Below are the code and all the weights of a small trained network. Each question names an input and a class and asks about switching units off, where a switched-off unit gives its printed mean instead of its output.

import numpy as np


def w(rows, s, z=0):
    codes = np.array(rows[::2]) - 128.0
    scale = np.full(codes.shape[1], s)
    scale[-1] = z or s
    return codes * scale


def f(y):
    return np.maximum(y, 0)


def log_softmax(a):
    a = a - a.max(-1, keepdims=True)
    return a - np.log(np.exp(a).sum(-1, keepdims=True))


def net(x, mask):
    res = np.array(x, float).reshape(1, 4) / 4 @ E
    y = f(res @ A[0][:, :-1].T + A[0][:, -1])
    res = res + np.where(mask, y, B[0][:, -1]) @ B[0][:, :-1]
    return log_softmax(res[-1] @ U[:, :-1].T + U[:, -1])


A, B = {}, {}
E = w([
[102,114,191,115,156,247,134,63,194],'x0',
[49,24,176,81,99,137,88,144,85],'x1',
[96,61,73,160,103,91,138,150,222],'x2',
[40,209,106,149,157,168,86,204,156],'x3',
],0.012)
A[0] = w([
[150,155,198,100,158,184,93,91,163,77],'n0',
[72,65,135,121,128,115,89,158,67,72],'n1',
[125,97,67,161,88,60,109,147,206,180],'n2',
[68,57,137,88,121,158,63,110,80,116],'n3',
[110,119,147,83,132,197,99,94,175,125],'n4',
[114,94,125,121,172,208,142,90,221,36],'n5',
[75,188,149,167,143,146,126,190,135,38],'n6',
[114,71,145,68,82,136,140,136,111,25],'n7',
[164,146,61,118,73,62,95,207,52,86],'n8',
[185,172,92,197,143,106,156,97,133,15],'n9',
[113,125,177,160,159,167,126,50,170,35],'n10',
[104,48,116,164,111,117,126,151,245,40],'n11',
[80,155,102,149,168,169,30,187,135,105],'n12',
[232,44,176,96,121,82,184,52,130,57],'n13',
[84,147,185,114,126,112,98,181,156,106],'n14',
[156,179,208,83,183,169,73,107,42,25],'n15',
[163,183,180,79,174,88,104,123,67,254],'n16',
[176,214,108,207,138,143,198,92,171,130],'n17',
[63,189,89,160,165,186,84,194,142,67],'n18',
[144,173,129,106,147,139,108,143,53,67],'n19',
],0.011,0.0073)
B[0] = w([
[109,133,181,201,127,105,116,187,84,216],'n0',
[56,186,58,115,119,162,121,130,42,198],'n1',
[159,145,184,120,72,201,179,184,209,232],'n2',
[65,178,54,91,90,176,112,85,80,232],'n3',
[107,112,158,166,152,169,128,169,79,223],'n4',
[124,109,155,200,131,91,195,176,49,220],'n5',
[214,114,121,102,172,32,113,54,143,186],'n6',
[131,202,95,94,133,113,113,92,57,176],'n7',
[100,89,164,254,227,147,153,183,47,231],'n8',
[61,175,75,73,147,107,131,138,52,186],'n9',
[122,106,131,191,186,78,180,188,55,199],'n10',
[145,185,161,80,37,102,224,169,204,205],'n11',
[191,121,151,108,132,85,61,74,168,216],'n12',
[220,42,133,87,201,29,24,60,204,246],'n13',
[186,101,106,115,138,68,64,29,114,175],'n14',
[154,171,143,69,50,90,159,194,184,225],'n15',
[164,153,200,131,80,212,175,166,222,241],'n16',
[50,197,37,64,79,183,106,43,29,248],'n17',
[199,39,131,96,167,80,68,99,157,226],'n18',
[174,187,173,98,112,147,136,195,204,174],'n19',
],0.0087,0.014)
U = w([
[201,96,149,127,201,73,80,72,150,104],'0',
[167,162,182,123,83,133,171,187,178,97],'1',
[140,119,164,251,210,109,146,179,69,103],'2',
[101,172,79,102,136,143,110,82,72,104],'3',
[155,109,176,185,130,222,122,97,172,255],'4',
],0.014,0.02)

Each question gives the input, the list of numbers given to net, and the class t.
The units are the neurons (one row each of A and B). Each row of codes is followed by its name. A weight is (code - 128) times the scale printed after its matrix; where a second scale follows, it is the last column's (A, B and U).
mask holds one flag per neuron, in row order. A switched-off neuron (its flag False) gives its mean, the last column of its row in B, instead of its output. The means were averaged over made-up inputs and are rounded, as every weight is.
A unit's drop is (log p(t) with every unit on - log p(t) with that unit switched off) / (log p(t) with every unit on - log p(t) with every unit switched off).
The circuit of an input: a set's keep is (log p(t) with only the set's units on - log p(t) with every unit switched off) / (log p(t) with every unit on - log p(t) with every unit switched off). Starting from the 12 units with the biggest drops (on a tie, the unit counted first), units are removed one at a time, each time the one whose removal leaves the highest keep (on an exact tie, the one counted first), for as long as the keep stays at least 0.8.
circuit, biggest first: the units of the circuit, biggest drop first
unit that matters most: the unit with the biggest drop
k most important neurons: the k neurons with the biggest drops, biggest first
drop when u is switched off: that unit's drop, to one decimal
input [-4,-1,-2,-2], class 2: 3 most important neurons : (n8; n15; n11)
input [-2,-5,-4,-2], class 3: 2 most important neurons : (n17; n2)
input [-2,2,5,-4], class 1: circuit, biggest first : (n11)
input [6,4,2,-5], class 2: circuit, biggest first : (n5; n10)
input [-3,-4,-1,3], class 3: 2 most important neurons : (n13; n17)
input [5,8,2,7], class 3: 2 most important neurons : (n3; n1)
input [3,6,7,-3], class 1: 2 most important neurons : (n11; n17)
input [7,-1,-7,3], class 1: 2 most important neurons : (n15; n8)
input [3,-4,0,-2], class 3: 2 most important neurons : (n17; n8)
input [5,4,-5,-4], class 1: 2 most important neurons : (n15; n8)
input [6,-5,-3,5], class 2: 4 most important neurons : (n13; n0; n5; n10)
input [-1,-1,7,-4], class 1: 2 most important neurons : (n11; n2)
input [-2,7,-8,-6], class 1: 4 most important neurons : (n16; n15; n17; n19)
input [-3,-1,-6,-4], class 1: circuit, biggest first : (n16)
input [-2,8,3,8], class 0: 3 most important neurons : (n18; n12; n17)
input [3,4,0,4], class 0: 3 most important neurons : (n17; n12; n18)
input [-8,-3,7,-4], class 2: drop when n16 is switched off : 1.5
input [-3,2,0,-2], class 4: drop when n10 is switched off : 1.1
input [-5,-8,2,-6], class 3: drop when n17 is switched off : 1.7
input [-4,-6,1,7], class 0: unit that matters most : n18
